Below are the code and all the weights of a small trained network. Each question names an input and a class and asks about switching units off, where a switched-off unit gives its printed mean instead of its output.

import numpy as np


def w(rows, s, z=0):
    codes = np.array(rows[::2]) - 128.0
    scale = np.full(codes.shape[1], s)
    scale[-1] = z or s
    return codes * scale


def norm(h):
    return h / np.sqrt((h * h).mean(-1, keepdims=True) + 1e-5)


def f(y):
    return y / 2 * (1 + np.tanh(0.7978845608 * (y + 0.044715 * y**3)))


def log_softmax(a):
    a = a - a.max(-1, keepdims=True)
    return a - np.log(np.exp(a).sum(-1, keepdims=True))


def net(x, mask):
    res = np.array(x, float).reshape(1, 6) / 4 @ E
    u = 0
    for l in range(2):
        y = f(norm(res) @ A[l][:, :-1].T + A[l][:, -1])
        res = res + np.where(mask[u : u + 3], y, B[l][:, -1]) @ B[l][:, :-1]
        u += 3
    return log_softmax(norm(res)[-1] @ U[:, :-1].T + U[:, -1])


A, B = {}, {}
E = w([
[121,126,142,85,117,217,101,195,208,184,138],'x0',
[149,140,143,134,119,183,83,184,117,73,207],'x1',
[132,76,135,82,145,55,46,120,172,137,155],'x2',
[143,214,109,114,40,146,65,142,57,208,84],'x3',
[133,128,81,241,188,87,91,190,49,118,95],'x4',
[132,47,255,119,54,90,178,168,158,121,126],'x5',
],0.0052)
A[0] = w([
[156,252,52,138,64,207,27,170,163,201,135,188],'L0N1',
[189,61,121,132,110,177,70,185,159,78,210,4],'L0N2',
[90,158,166,133,152,60,82,66,190,25,222,196],'L0N3',
],0.0047,0.0029)
B[0] = w([
[138,156,164,247,221,132,178,167,113,137,188,253],'L0N1',
[148,191,30,75,89,107,121,89,104,101,66,154],'L0N2',
[174,175,119,155,123,103,72,154,92,126,150,209],'L0N3',
],0.011,0.005)
A[1] = w([
[173,153,139,90,84,194,149,99,108,85,122,40],'L1N1',
[98,115,228,152,127,252,217,176,139,151,167,251],'L1N2',
[142,178,169,153,82,99,162,32,101,180,68,53],'L1N3',
],0.0049,0.0024)
B[1] = w([
[129,172,215,28,143,113,112,185,150,96,144,122],'L1N1',
[189,87,48,234,174,39,2,174,23,167,95,254],'L1N2',
[145,92,195,35,72,130,169,129,148,61,174,157],'L1N3',
],0.0082,0.0051)
U = w([
[154,96,157,41,82,109,137,122,165,111,162,100],'0',
[43,109,115,58,95,167,230,101,137,143,79,1],'1',
[153,102,39,212,255,92,99,150,33,125,153,213],'2',
],0.0074,0.0037)

Each question gives the input, the list of numbers given to net, and the class t.
The units are the neurons (one row each of A and B). Each row of codes is followed by its name. A weight is (code - 128) times the scale printed after its matrix; where a second scale follows, it is the last column's (A, B and U).
mask holds one flag per neuron, layer by layer. A switched-off neuron (its flag False) gives its mean, the last column of its row in B, instead of its output. The means were averaged over made-up inputs and are rounded, as every weight is.
A unit's drop is (log p(t) with every unit on - log p(t) with that unit switched off) / (log p(t) with every unit on - log p(t) with every unit switched off).
The circuit of an input: a set's keep is (log p(t) with only the set's units on - log p(t) with every unit switched off) / (log p(t) with every unit on - log p(t) with every unit switched off). Starting from all 6 units, units are removed one at a time, each time the one whose removal leaves the highest keep (on an exact tie, the one counted first), for as long as the keep stays at least 0.8.
circuit, biggest first: the units of the circuit, biggest drop first
top k neurons: the k neurons with the biggest drops, biggest first
k most important neurons of layer l: the k neurons of layer l with the biggest drops, biggest first
drop when u is switched off: that unit's drop, to one decimal
input [-5,7,-2,-1,-7,1], class 0: circuit, biggest first : [L0N1]
input [3,-7,-2,8,-7,5], class 2: top 2 neurons : [L1N2; L0N2]
input [7,6,1,-7,-6,-3], class 0: top 4 neurons : [L0N2; L0N1; L1N2; L1N1]
input [-3,2,1,-4,-2,5], class 0: top 2 neurons : [L0N1; L1N2]
input [-4,-7,1,-2,-3,4], class 1: top 2 neurons : [L0N1; L1N2]
input [4,0,2,-4,2,6], class 0: top 3 neurons : [L0N1; L0N2; L1N2]
input [-3,5,0,-3,-2,7], class 0: top 3 neurons : [L0N1; L1N2; L0N2]
input [-4,1,1,7,4,8], class 0: circuit, biggest first : [L0N1; L1N2]
input [3,-1,3,-8,-8,-6], class 0: top 3 neurons : [L0N1; L1N2; L0N3]
input [-5,2,-2,1,-7,-2], class 0: top 2 neurons : [L0N1; L1N2]
input [-3,8,2,-1,-6,3], class 0: top 2 neurons : [L1N2; L0N1]
input [1,-3,2,-6,-3,1], class 0: 2 most important neurons of layer 0 : [L0N1; L0N3]
input [4,1,-8,-6,-8,4], class 2: drop when L1N2 is switched off : 3.1
input [5,7,-2,6,-7,3], class 2: drop when L1N1 is switched off : 0.0
input [2,-3,-7,-6,-7,7], class 2: circuit, biggest first : [L1N2]
input [4,5,6,-8,1,8], class 0: drop when L1N2 is switched off : 0.8
